Below is a small trained network, with its code and all its weights. Each question gives an input and a class and asks what happens when units are switched off, that is, made to give their printed mean instead of their output.

import numpy as np


def w(rows, s, z=0):
    codes = np.array(rows[::2]) - 128.0
    scale = np.full(codes.shape[1], s)
    scale[-1] = z or s
    return codes * scale


def f(y):
    return y / 2 * (1 + np.tanh(0.7978845608 * (y + 0.044715 * y**3)))


def log_softmax(a):
    a = a - a.max(-1, keepdims=True)
    return a - np.log(np.exp(a).sum(-1, keepdims=True))


def net(x, mask):
    res = np.array(x, float).reshape(1, 6) / 4 @ E
    y = f(res @ A[0][:, :-1].T + A[0][:, -1])
    res = res + np.where(mask, y, B[0][:, -1]) @ B[0][:, :-1]
    return log_softmax(res[-1] @ U[:, :-1].T + U[:, -1])


A, B = {}, {}
E = w([
[225,77,95,122,159,121,177,168],'x0',
[136,155,95,219,78,139,157,53],'x1',
[143,156,170,101,116,25,115,66],'x2',
[165,151,183,137,102,120,143,97],'x3',
[71,78,128,75,123,90,239,121],'x4',
[106,177,10,103,63,88,142,168],'x5',
],0.013)
A[0] = w([
[134,113,110,135,111,189,86,122,173],'N1',
[84,163,153,180,184,188,98,52,235],'N2',
[183,90,150,178,119,198,117,141,252],'N3',
[189,123,102,159,100,129,147,76,222],'N4',
[173,85,110,167,182,191,102,163,114],'N5',
[57,86,44,120,143,112,178,178,195],'N6',
[139,155,122,117,60,74,128,101,184],'N7',
[66,133,164,115,161,71,86,169,236],'N8',
[59,123,61,100,111,139,178,159,130],'N9',
[153,98,163,54,156,41,159,122,165],'N10',
[68,115,115,65,95,101,120,125,164],'N11',
[104,155,124,92,102,153,4,180,118],'N12',
[107,121,189,160,134,190,101,64,143],'N13',
[187,107,131,135,176,186,131,173,144],'N14',
],0.011,0.0033)
B[0] = w([
[123,131,137,133,141,151,93,137,177],'N1',
[121,85,154,183,110,147,112,87,232],'N2',
[99,122,152,155,81,70,76,179,229],'N3',
[114,117,131,162,92,53,159,146,190],'N4',
[137,147,143,139,107,107,108,163,223],'N5',
[89,79,81,143,129,160,155,154,253],'N6',
[171,146,115,142,140,130,191,104,183],'N7',
[174,141,121,103,138,162,117,104,201],'N8',
[66,117,141,128,94,183,176,126,231],'N9',
[152,83,113,53,187,104,139,117,220],'N10',
[143,141,114,95,131,174,181,127,198],'N11',
[164,182,64,168,154,203,64,106,220],'N12',
[136,96,198,148,119,113,84,59,222],'N13',
[140,122,143,101,85,88,83,250,217],'N14',
],0.013,0.014)
U = w([
[167,198,64,136,156,181,81,117,92],'0',
[117,70,199,160,115,107,88,68,152],'1',
[143,118,155,104,104,101,74,247,62],'2',
[17,89,96,106,101,190,190,168,250],'3',
[167,59,120,8,245,101,124,133,89],'4',
[131,199,190,71,99,163,197,103,108],'5',
[167,153,63,144,87,19,207,92,156],'6',
],0.013,0.0021)

Each question gives the input, the list of numbers given to net, and the class t.
The units are the neurons (one row each of A and B). Each row of codes is followed by its name. A weight is (code - 128) times the scale printed after its matrix; where a second scale follows, it is the last column's (A, B and U).
mask holds one flag per neuron, in row order. A switched-off neuron (its flag False) gives its mean, the last column of its row in B, instead of its output. The means were averaged over made-up inputs and are rounded, as every weight is.
A unit's drop is (log p(t) with every unit on - log p(t) with that unit switched off) / (log p(t) with every unit on - log p(t) with every unit switched off).
The circuit of an input: a set's keep is (log p(t) with only the set's units on - log p(t) with every unit switched off) / (log p(t) with every unit on - log p(t) with every unit switched off). Starting from the 12 units with the biggest drops (on a tie, the unit counted first), units are removed one at a time, each time the one whose removal leaves the highest keep (on an exact tie, the one counted first), for as long as the keep stays at least 0.8.
units of the circuit, in order: the units of the circuit, biggest drop first
k most important neurons: the k neurons with the biggest drops, biggest first
drop of u: that unit's drop, to one decimal
input [-1,6,5,-6,-5,1], class 6: 2 most important neurons	N7, N4
input [-1,2,7,-7,0,0], class 4: units of the circuit, in order	N3, N9, N2
input [-5,6,-3,8,4,4], class 6: units of the circuit, in order	N7
input [-5,0,2,8,6,7], class 5: units of the circuit, in order	N11, N3
input [-2,2,8,0,5,-7], class 4: 2 most important neurons	N10, N3
input [2,-4,-2,-8,-2,2], class 3: 4 most important neurons	N6, N9, N3, N13
input [-2,6,-8,-6,-6,-4], class 1: 3 most important neurons	N2, N13, N6
input [1,4,5,-7,-3,0], class 6: 2 most important neurons	N13, N12
input [-6,-7,5,-5,-8,-7], class 0: 2 most important neurons	N12, N8
input [-5,-6,-6,-7,-1,-7], class 2: 2 most important neurons	N14, N5
input [-7,5,-6,-7,5,-5], class 1: 2 most important neurons	N13, N2
input [-6,1,-7,-6,-8,-6], class 1: 2 most important neurons	N2, N13
input [7,-1,4,0,-1,2], class 4: drop of N10	0.5
input [4,-2,5,7,6,-8], class 4: drop of N10	0.3
input [8,-1,-2,-3,4,-2], class 2: units of the circuit, in order	N14
input [7,0,2,8,5,2], class 4: drop of N3	0.1
